Here is a tiny trained network, its code and every weight. The questions are about switching its units off for an input and a class, where a switched-off unit gives its printed mean instead of its output.

import numpy as np


def w(rows, s, z=0):
    codes = np.array(rows[::2]) - 128.0
    scale = np.full(codes.shape[1], s)
    scale[-1] = z or s
    return codes * scale


def f(y):
    return np.maximum(y, 0)


def log_softmax(a):
    a = a - a.max(-1, keepdims=True)
    return a - np.log(np.exp(a).sum(-1, keepdims=True))


def net(x, mask):
    res = np.array(x, float).reshape(1, 7) / 4 @ E
    y = f(res @ A[0][:, :-1].T + A[0][:, -1])
    res = res + np.where(mask, y, B[0][:, -1]) @ B[0][:, :-1]
    return log_softmax(res[-1] @ U[:, :-1].T + U[:, -1])


A, B = {}, {}
E = w([
[124,123,144,116,129,160,158,99,135,125,119,167],'x0',
[55,148,77,227,187,244,87,108,157,82,186,92],'x1',
[112,123,95,110,176,132,134,85,25,93,46,133],'x2',
[113,128,184,141,128,144,169,119,152,118,89,124],'x3',
[82,184,133,144,172,152,148,229,97,224,126,189],'x4',
[44,44,184,25,98,141,141,189,93,150,155,42],'x5',
[142,134,127,122,124,174,177,145,152,101,94,107],'x6',
],0.011)
A[0] = w([
[198,65,120,127,86,83,79,36,178,2,102,80,44],'n0',
[116,135,81,132,171,102,148,101,53,115,49,122,79],'n1',
[220,189,91,219,115,116,89,117,179,145,54,185,118],'n2',
[220,135,156,59,96,73,140,140,123,174,79,147,3],'n3',
[142,151,115,139,46,114,114,146,231,170,125,136,83],'n4',
[141,138,121,132,82,124,138,152,220,147,170,158,34],'n5',
[119,186,112,138,166,144,103,210,133,192,53,170,69],'n6',
],0.0087,0.0039)
B[0] = w([
[158,145,148,153,80,160,124,156,99,154,88,168,243],'n0',
[171,146,153,82,173,84,149,139,165,40,199,121,193],'n1',
[46,96,96,57,118,120,161,159,159,171,114,100,248],'n2',
[100,159,80,152,248,174,85,88,173,188,49,88,227],'n3',
[144,141,127,93,160,103,151,79,119,80,180,173,192],'n4',
[183,105,150,131,172,84,127,100,115,117,155,129,184],'n5',
[206,139,189,162,72,138,83,110,61,155,70,128,199],'n6',
],0.013,0.014)
U = w([
[197,137,175,155,11,144,74,147,77,168,42,233,12],'0',
[60,152,61,246,216,217,44,80,222,100,98,89,238],'1',
[19,20,127,6,63,85,165,180,145,148,93,86,254],'2',
[206,142,186,58,187,32,155,107,160,3,166,174,18],'3',
],0.0073,0.0046)

Each question gives the input, the list of numbers given to net, and the class t.
The units are the neurons (one row each of A and B). Each row of codes is followed by its name. A weight is (code - 128) times the scale printed after its matrix; where a second scale follows, it is the last column's (A, B and U).
mask holds one flag per neuron, in row order. A switched-off neuron (its flag False) gives its mean, the last column of its row in B, instead of its output. The means were averaged over made-up inputs and are rounded, as every weight is.
A unit's drop is (log p(t) with every unit on - log p(t) with that unit switched off) / (log p(t) with every unit on - log p(t) with every unit switched off).
The circuit of an input: a set's keep is (log p(t) with only the set's units on - log p(t) with every unit switched off) / (log p(t) with every unit on - log p(t) with every unit switched off). Starting from all 7 units, units are removed one at a time, each time the one whose removal leaves the highest keep (on an exact tie, the one counted first), for as long as the keep stays at least 0.8.
circuit, biggest first: the units of the circuit, biggest drop first
unit that matters most: the unit with the biggest drop
k most important neurons: the k neurons with the biggest drops, biggest first
drop when u is switched off: that unit's drop, to one decimal
input [-1,-5,-7,8,-5,2,6], class 3: unit that matters most : n4
input [-5,-7,7,-1,7,4,-6], class 0: 2 most important neurons : (n6; n2)
input [1,0,7,1,6,1,-4], class 3: 2 most important neurons : (n1; n0)
input [4,0,8,-1,-8,-2,7], class 0: 2 most important neurons : (n0; n4)
input [0,-6,-7,3,8,7,-7], class 0: 2 most important neurons : (n6; n2)
input [4,-4,3,-3,4,-6,7], class 2: 2 most important neurons : (n2; n0)
input [-4,1,1,-8,4,-5,5], class 2: 2 most important neurons : (n2; n0)
input [1,1,3,7,-2,-3,-3], class 2: 3 most important neurons : (n3; n6; n4)
input [-8,-8,-1,-7,-5,0,3], class 1: 2 most important neurons : (n3; n6)
input [8,-1,6,-3,-1,1,3], class 3: 2 most important neurons : (n2; n1)
input [7,-5,4,5,-2,5,-7], class 1: circuit, biggest first : (n3; n2)
input [7,2,-1,3,2,-2,-5], class 0: 4 most important neurons : (n3; n1; n2; n4)
input [0,-7,7,1,7,5,-1], class 0: 3 most important neurons : (n6; n2; n4)
input [1,-6,6,2,-2,-3,-4], class 1: 3 most important neurons : (n3; n4; n5)
input [-6,6,4,6,-8,2,6], class 0: 2 most important neurons : (n0; n3)
input [1,1,-7,-2,-5,5,-4], class 3: circuit, biggest first : (n2)
input [2,0,-5,-4,3,-6,-5], class 2: drop when n1 is switched off : 0.1
input [1,0,8,-7,3,-8,0], class 2: drop when n6 is switched off : -0.1
input [-7,-1,7,5,2,4,3], class 3: drop when n2 is switched off : 0.5
input [8,6,-8,5,-7,-3,5], class 3: circuit, biggest first : (n3)
